[[ -3.4  10.2 -22.8   5.5  11.1  33.3 -19.2]
 [ -9.1  21.3 -61.7   6.1  -2.4 -24.6  -3.2]
 [ -2.7  11.7 -15.1  -6.5 -31.2  -7.4  -5.9]
 [ -4.8 -24.4  17.5  -2.8   1.1 -42.6  12.0]
 [  8.6  -7.8  56.0  -5.7  44.2  42.1  -0.1]]
->
[[ 10.2 -22.8   5.5  11.1  33.3 -19.2  -3.4]
 [ 21.3 -61.7   6.1  -2.4 -24.6  -3.2  -9.1]
 [ 11.7 -15.1  -6.5 -31.2  -7.4  -5.9  -2.7]
 [-24.4  17.5  -2.8   1.1 -42.6  12.0  -4.8]
 [ -7.8  56.0  -5.7  44.2  42.1  -0.1   8.6]]

[[  1.8 -10.0   2.1 -75.3 -72.5  30.7  -7.0  22.7  34.5  28.8 -33.7  32.9
   -2.7  36.1]
 [ 67.6 -25.4  26.4 -69.0 -30.1   1.5 -11.6 -48.8 -39.9 -48.0  54.1  70.0
  -37.6  57.4]
 [ 42.9 -16.1  18.8 -40.6 -30.4  13.2 -50.0 -33.7 -33.5 -20.8   9.1  49.7
   10.0   3.4]
 [ 16.3  -4.3   1.6 -12.4 -12.2   5.7 -13.7  -6.5 -12.3  -1.6  -9.1  13.5
   18.6  -3.0]]
->
[[-10.0   2.1 -75.3 -72.5  30.7  -7.0  22.7  34.5  28.8 -33.7  32.9  -2.7
   36.1   1.8]
 [-25.4  26.4 -69.0 -30.1   1.5 -11.6 -48.8 -39.9 -48.0  54.1  70.0 -37.6
   57.4  67.6]
 [-16.1  18.8 -40.6 -30.4  13.2 -50.0 -33.7 -33.5 -20.8   9.1  49.7  10.0
    3.4  42.9]
 [ -4.3   1.6 -12.4 -12.2   5.7 -13.7  -6.5 -12.3  -1.6  -9.1  13.5  18.6
   -3.0  16.3]]

[[33.0 55.8 23.7 34.9 41.1 29.3 67.6 18.5 32.4 25.0]
 [18.2 39.9 42.7 28.8 54.7 25.4 25.5 19.5 53.7 26.5]
 [22.6 24.8 75.8 37.0 47.6  6.6 31.7 17.6 24.3 22.8]]
->
[[55.8 23.7 34.9 41.1 29.3 67.6 18.5 32.4 25.0 33.0]
 [39.9 42.7 28.8 54.7 25.4 25.5 19.5 53.7 26.5 18.2]
 [24.8 75.8 37.0 47.6  6.6 31.7 17.6 24.3 22.8 22.6]]

[[ 25.1 -14.9]
 [ 16.3  -9.7]
 [ 45.1 -26.8]
 [ 72.3 -42.9]]
->
[[-14.9  25.1]
 [ -9.7  16.3]
 [-26.8  45.1]
 [-42.9  72.3]]

[[ 19.7  65.9  10.6  20.5 -36.0 -44.8  26.1]
 [ 42.2  41.3  21.6   6.8 -51.4 -65.4  52.5]]
->
[[ 65.9  10.6  20.5 -36.0 -44.8  26.1  19.7]
 [ 41.3  21.6   6.8 -51.4 -65.4  52.5  42.2]]

[[ 22.4  69.9 -24.0]
 [ 20.3  71.6 -11.0]
 [ 10.4 -25.0  -2.4]
 [  6.9 -19.0  16.2]
 [-27.7 -15.8  -4.6]
 [-55.8   1.7  18.8]]
->
[[ 69.9 -24.0  22.4]
 [ 71.6 -11.0  20.3]
 [-25.0  -2.4  10.4]
 [-19.0  16.2   6.9]
 [-15.8  -4.6 -27.7]
 [  1.7  18.8 -55.8]]

[[ 35.7 -32.6  23.6 -33.6 -45.8  35.9  17.1 -21.6  27.1  58.3  -6.3  63.6
  -56.5  19.7  23.7]
 [ 35.0  -8.5  25.8  17.1 -25.1  38.4   9.6  19.1  10.2  69.6  10.8  44.8
  -21.9  23.7  21.0]]
->
[[-32.6  23.6 -33.6 -45.8  35.9  17.1 -21.6  27.1  58.3  -6.3  63.6 -56.5
   19.7  23.7  35.7]
 [ -8.5  25.8  17.1 -25.1  38.4   9.6  19.1  10.2  69.6  10.8  44.8 -21.9
   23.7  21.0  35.0]]

[[ 16.0 -11.5  52.4  -7.7]
 [ 43.5 -25.6  58.4 -17.6]
 [ -5.1  37.3 -16.2  10.9]]
->
[[-11.5  52.4  -7.7  16.0]
 [-25.6  58.4 -17.6  43.5]
 [ 37.3 -16.2  10.9  -5.1]]
